Here is a tiny trained network, its code and every weight. The questions are about switching its units off for an input and a class, where a switched-off unit gives its printed mean instead of its output.

import numpy as np


def w(rows, s, z=0):
    codes = np.array(rows[::2]) - 128.0
    scale = np.full(codes.shape[1], s)
    scale[-1] = z or s
    return codes * scale


def f(y):
    return np.maximum(y, 0)


def log_softmax(a):
    a = a - a.max(-1, keepdims=True)
    return a - np.log(np.exp(a).sum(-1, keepdims=True))


def net(x, mask):
    res = np.array(x, float).reshape(1, 8) / 4 @ E
    y = f(res @ A[0][:, :-1].T + A[0][:, -1])
    res = res + np.where(mask, y, B[0][:, -1]) @ B[0][:, :-1]
    return log_softmax(res[-1] @ U[:, :-1].T + U[:, -1])


A, B = {}, {}
E = w([
[108,66,131,112,195,192,60,122],'x0',
[155,152,172,114,91,206,88,165],'x1',
[111,95,177,203,141,106,76,97],'x2',
[52,212,110,124,102,242,164,2],'x3',
[128,109,158,79,133,168,144,192],'x4',
[175,90,113,136,182,175,138,171],'x5',
[105,105,87,31,181,112,97,132],'x6',
[51,116,202,135,56,141,166,173],'x7',
],0.0095)
A[0] = w([
[149,141,127,127,60,96,206,159,182],'neuron 0',
[30,96,134,129,136,154,79,52,181],'neuron 1',
[180,142,63,123,175,103,143,78,142],'neuron 2',
[162,227,183,129,73,43,207,103,220],'neuron 3',
[186,174,34,72,117,142,142,72,184],'neuron 4',
[115,208,167,62,36,125,120,89,147],'neuron 5',
[1,121,107,126,134,216,141,73,207],'neuron 6',
[64,102,183,130,64,244,151,154,238],'neuron 7',
[169,139,99,170,216,169,138,59,204],'neuron 8',
[191,39,65,92,121,114,75,170,149],'neuron 9',
[167,57,193,93,161,117,55,196,191],'neuron 10',
[164,101,135,156,130,22,152,156,254],'neuron 11',
[114,79,147,152,113,241,155,233,182],'neuron 12',
],0.0097,0.0042)
B[0] = w([
[130,96,191,116,37,72,203,190,200],'neuron 0',
[111,191,129,132,154,66,16,2,205],'neuron 1',
[184,76,40,117,135,128,196,77,188],'neuron 2',
[85,142,124,202,24,136,201,201,234],'neuron 3',
[118,124,57,58,99,179,152,157,208],'neuron 4',
[59,207,116,148,124,202,126,207,213],'neuron 5',
[108,192,155,74,105,140,124,63,238],'neuron 6',
[165,153,244,134,198,182,185,84,248],'neuron 7',
[172,98,31,133,110,211,122,27,204],'neuron 8',
[150,147,112,95,165,52,59,207,217],'neuron 9',
[156,70,118,127,243,88,65,146,240],'neuron 10',
[102,68,103,187,136,28,140,166,220],'neuron 11',
[192,95,188,135,200,146,161,98,230],'neuron 12',
],0.0077,0.014)
U = w([
[192,92,2,66,127,176,149,130,60],'0',
[24,198,172,101,127,133,61,65,119],'1',
[113,166,167,146,93,214,155,244,8],'2',
[185,72,76,108,217,89,27,251,230],'3',
[79,70,142,203,67,50,185,189,211],'4',
[208,81,222,151,203,198,136,146,145],'5',
[133,80,60,255,94,173,80,87,54],'6',
],0.0087,0.0016)

Each question gives the input, the list of numbers given to net, and the class t.
The units are the neurons (one row each of A and B). Each row of codes is followed by its name. A weight is (code - 128) times the scale printed after its matrix; where a second scale follows, it is the last column's (A, B and U).
mask holds one flag per neuron, in row order. A switched-off neuron (its flag False) gives its mean, the last column of its row in B, instead of its output. The means were averaged over made-up inputs and are rounded, as every weight is.
A unit's drop is (log p(t) with every unit on - log p(t) with that unit switched off) / (log p(t) with every unit on - log p(t) with every unit switched off).
The circuit of an input: a set's keep is (log p(t) with only the set's units on - log p(t) with every unit switched off) / (log p(t) with every unit on - log p(t) with every unit switched off). Starting from the 12 units with the biggest drops (on a tie, the unit counted first), units are removed one at a time, each time the one whose removal leaves the highest keep (on an exact tie, the one counted first), for as long as the keep stays at least 0.8.
circuit, biggest first: the units of the circuit, biggest drop first
most important unit: the unit with the biggest drop
k most important neurons: the k neurons with the biggest drops, biggest first
drop when u is switched off: that unit's drop, to one decimal
input [5,3,6,4,5,3,2,-7], class 0: circuit, biggest first -> (neuron 8)
input [-3,-3,-1,1,2,3,-5,-4], class 0: circuit, biggest first -> (neuron 8; neuron 7)
input [3,2,-5,1,1,-2,-4,8], class 5: 2 most important neurons -> (neuron 7; neuron 12)
input [-5,1,4,3,2,-6,-5,-2], class 2: 2 most important neurons -> (neuron 5; neuron 11)
input [-3,1,-6,8,-1,-6,-5,5], class 2: 2 most important neurons -> (neuron 3; neuron 5)
input [-3,3,2,3,6,1,6,-2], class 1: circuit, biggest first -> (neuron 2; neuron 10; neuron 0)
input [-1,-3,-7,-4,4,7,0,8], class 5: 2 most important neurons -> (neuron 12; neuron 7)
input [1,2,-3,3,-8,3,8,3], class 1: 2 most important neurons -> (neuron 1; neuron 6)
input [4,4,-4,0,3,-5,-5,8], class 5: 2 most important neurons -> (neuron 7; neuron 12)
input [6,3,-1,0,6,7,-4,-6], class 3: 2 most important neurons -> (neuron 9; neuron 10)
input [7,4,-3,-5,3,8,-8,-1], class 3: 3 most important neurons -> (neuron 9; neuron 10; neuron 6)
input [3,1,1,8,2,7,1,6], class 1: 4 most important neurons -> (neuron 6; neuron 1; neuron 10; neuron 2)
input [5,4,7,-8,4,-8,-8,4], class 3: 2 most important neurons -> (neuron 10; neuron 11)
input [6,2,4,-4,-1,-7,-1,6], class 5: most important unit -> neuron 9
input [1,-6,1,4,-2,6,-4,-2], class 0: drop when neuron 3 is switched off -> 0.2
input [-4,-4,5,3,2,-5,2,-6], class 6: drop when neuron 9 is switched off -> 0.4
input [5,3,-3,-1,-2,-6,-3,-4], class 0: drop when neuron 3 is switched off -> 0.2
input [-6,-4,-3,0,4,-2,-1,-3], class 4: drop when neuron 5 is switched off -> 0.0
